Below are the code and all the weights of a small trained network. Each question names an input and a target symbol and asks about switching units off, where a switched-off unit gives its printed mean instead of its output.

import numpy as np


def w(rows, s, z=0):
    codes = np.array(rows[::2]) - 128.0
    scale = np.full(codes.shape[1], s)
    scale[-1] = z or s
    return codes * scale


def f(y):
    return y / 2 * (1 + np.tanh(0.7978845608 * (y + 0.044715 * y**3)))


def softmax(a):
    e = np.exp(a - a.max(-1, keepdims=True))
    return e / e.sum(-1, keepdims=True)


def log_softmax(a):
    a = a - a.max(-1, keepdims=True)
    return a - np.log(np.exp(a).sum(-1, keepdims=True))


def net(x, mask):
    ids = ['βγδεζθμξπσφω'.index(c) for c in x.split()]
    T = len(ids)
    res = E[ids] + P[:T]
    r = res
    for j in range(3):
        rows = slice(2 * j, 2 * j + 2)
        q, k, v = (r @ M[0][rows].T for M in (Q, K, V))
        z = softmax(np.where(np.tri(T) > 0, q @ k.T / 2**0.5, -1e9)) @ v
        o = O[0][rows]
        res = res + np.where(mask[j], z, o[:, -1]) @ o[:, :-1]
    y = f(res @ A[0][:, :-1].T + A[0][:, -1])
    res = res + np.where(mask[3:19], y, B[0][:, -1]) @ B[0][:, :-1]
    return log_softmax(res[-1] @ U[:, :-1].T + U[:, -1])


Q, K, V, O, A, B = {}, {}, {}, {}, {}, {}
E = w([
[172,108,120,141],'β',
[92,104,129,175],'γ',
[86,97,130,171],'δ',
[99,185,117,131],'ε',
[136,137,75,153],'ζ',
[176,117,186,132],'θ',
[84,96,131,168],'μ',
[84,97,132,169],'ξ',
[3,64,180,51],'π',
[125,149,162,198],'σ',
[182,113,48,63],'φ',
[69,85,138,171],'ω',
],0.022)
P = w([
[2,12,158,177],'0',
[31,21,149,179],'1',
[42,47,151,182],'2',
[63,70,140,177],'3',
[82,88,143,177],'4',
[101,106,139,172],'5',
[126,122,129,170],'6',
[154,144,134,166],'7',
[176,159,129,180],'8',
[193,176,126,186],'9',
[194,183,131,199],'10',
],0.0073)
Q[0] = w([
[130,98,123,162],'head 0',
[35,139,138,180],'head 0',
[123,221,77,76],'head 1',
[180,189,88,6],'head 1',
[126,105,138,104],'head 2',
[102,114,116,187],'head 2',
],0.021)
K[0] = w([
[157,111,139,107],'head 0',
[219,234,106,165],'head 0',
[9,85,130,107],'head 1',
[55,18,143,101],'head 1',
[131,132,122,166],'head 2',
[109,164,208,96],'head 2',
],0.014)
V[0] = w([
[84,195,197,75],'head 0',
[108,187,92,31],'head 0',
[171,36,16,41],'head 1',
[220,77,254,94],'head 1',
[180,150,129,231],'head 2',
[140,192,116,166],'head 2',
],0.0081)
O[0] = w([
[71,183,146,81,73],'head 0',
[3,111,102,107,3],'head 0',
[157,5,17,102,76],'head 1',
[184,40,254,100,95],'head 1',
[170,159,70,199,108],'head 2',
[218,136,133,181,67],'head 2',
],0.0077,0.0059)
A[0] = w([
[93,214,162,165,44],'neuron 0',
[173,56,29,170,252],'neuron 1',
[177,57,24,80,3],'neuron 2',
[193,79,137,181,149],'neuron 3',
[115,90,69,141,191],'neuron 4',
[105,159,40,184,138],'neuron 5',
[206,190,110,35,159],'neuron 6',
[51,182,78,136,177],'neuron 7',
[62,81,136,138,141],'neuron 8',
[47,169,59,152,225],'neuron 9',
[92,118,175,131,240],'neuron 10',
[84,74,100,121,218],'neuron 11',
[92,92,162,140,63],'neuron 12',
[180,168,118,71,121],'neuron 13',
[105,137,68,189,118],'neuron 14',
[78,163,188,2,197],'neuron 15',
],0.0095,0.0036)
B[0] = w([
[45,138,134,144,185],'neuron 0',
[112,127,55,165,247],'neuron 1',
[28,160,234,118,163],'neuron 2',
[113,56,141,157,218],'neuron 3',
[128,151,110,139,170],'neuron 4',
[159,203,171,76,192],'neuron 5',
[2,91,103,106,144],'neuron 6',
[185,129,176,96,190],'neuron 7',
[150,136,114,57,170],'neuron 8',
[174,142,166,75,208],'neuron 9',
[159,81,144,121,177],'neuron 10',
[145,141,82,124,174],'neuron 11',
[138,117,171,100,145],'neuron 12',
[58,107,118,118,132],'neuron 13',
[133,201,127,106,179],'neuron 14',
[142,111,36,168,177],'neuron 15',
],0.0082,0.011)
U = w([
[149,70,48,233,184],'β',
[128,145,138,146,4],'γ',
[126,137,136,137,45],'δ',
[125,193,208,69,97],'ε',
[231,196,7,122,176],'ζ',
[201,99,219,127,9],'θ',
[132,129,136,110,114],'μ',
[137,129,139,126,75],'ξ',
[164,99,118,47,209],'π',
[38,162,187,205,54],'σ',
[2,145,73,130,101],'φ',
[108,107,156,81,219],'ω',
],0.0061,0.0033)

Each question gives the input, a string of symbols that net reads in full, and the target symbol t.
The units are the heads (2 rows each of Q, K, V and O) and the neurons (one row each of A and B). Each row of codes is followed by its name. A weight is (code - 128) times the scale printed after its matrix; where a second scale follows, it is the last column's (O, A, B and U).
mask holds one flag per unit, heads first, then neurons. A switched-off unit (its flag False) gives its mean, the last column of its rows in O or B, instead of its output. The means were averaged over made-up inputs and are rounded, as every weight is.
A unit's drop is (log p(t) with every unit on - log p(t) with that unit switched off) / (log p(t) with every unit on - log p(t) with every unit switched off).
The circuit of an input: a set's keep is (log p(t) with only the set's units on - log p(t) with every unit switched off) / (log p(t) with every unit on - log p(t) with every unit switched off). Starting from the 12 units with the biggest drops (on a tie, the unit counted first), units are removed one at a time, each time the one whose removal leaves the highest keep (on an exact tie, the one counted first), for as long as the keep stays at least 0.8.
units of the circuit, in order: the units of the circuit, biggest drop first
unit that matters most: the unit with the biggest drop
which heads matter: for each layer, one digit per head in row order, 1 if its drop is at least 0.15 and else 0, layers parted by /
drop when u is switched off: that unit's drop, to one decimal
input ζ ξ β δ φ ξ ε φ μ π, target φ: units of the circuit, in order => head 1; neuron 2; neuron 1
input β ζ ε σ β ζ θ θ δ ω, target θ: units of the circuit, in order => head 1; neuron 1
input φ ω ξ δ ζ ω β π σ μ, target σ: units of the circuit, in order => head 1
input β ω δ ζ β ξ, target β: which heads matter => 110
input ω θ β ω ζ σ, target σ: units of the circuit, in order => head 1; neuron 0
input ζ π δ, target π: which heads matter => 001
input ζ μ ω β β ζ β β ζ μ, target ζ: which heads matter => 010
input ζ β β μ β ε ε φ ω, target φ: units of the circuit, in order => neuron 2; head 1; head 0
input ζ ε ω φ π μ π σ σ, target σ: which heads matter => 010
input μ ζ γ β φ δ ω ω ω δ, target φ: units of the circuit, in order => neuron 2; head 1; neuron 1
input φ ζ ξ, target ζ: which heads matter => 010
input δ ε σ ε ζ β ε β ω μ, target β: which heads matter => 011
input ζ γ ε μ β φ β σ γ ω γ, target σ: which heads matter => 010
input σ ζ π μ, target π: unit that matters most => head 2
input ξ β σ ξ β ε δ π, target π: which heads matter => 100
input ζ μ φ β β β μ γ, target β: which heads matter => 010
input γ ω π ζ ξ, target π: drop when head 0 is switched off => 0.0
input δ ω δ ζ γ, target ζ: drop when head 1 is switched off => 0.6
input μ ξ φ μ, target φ: drop when neuron 2 is switched off => 1.8
input θ δ ε δ φ ξ, target φ: unit that matters most => neuron 2
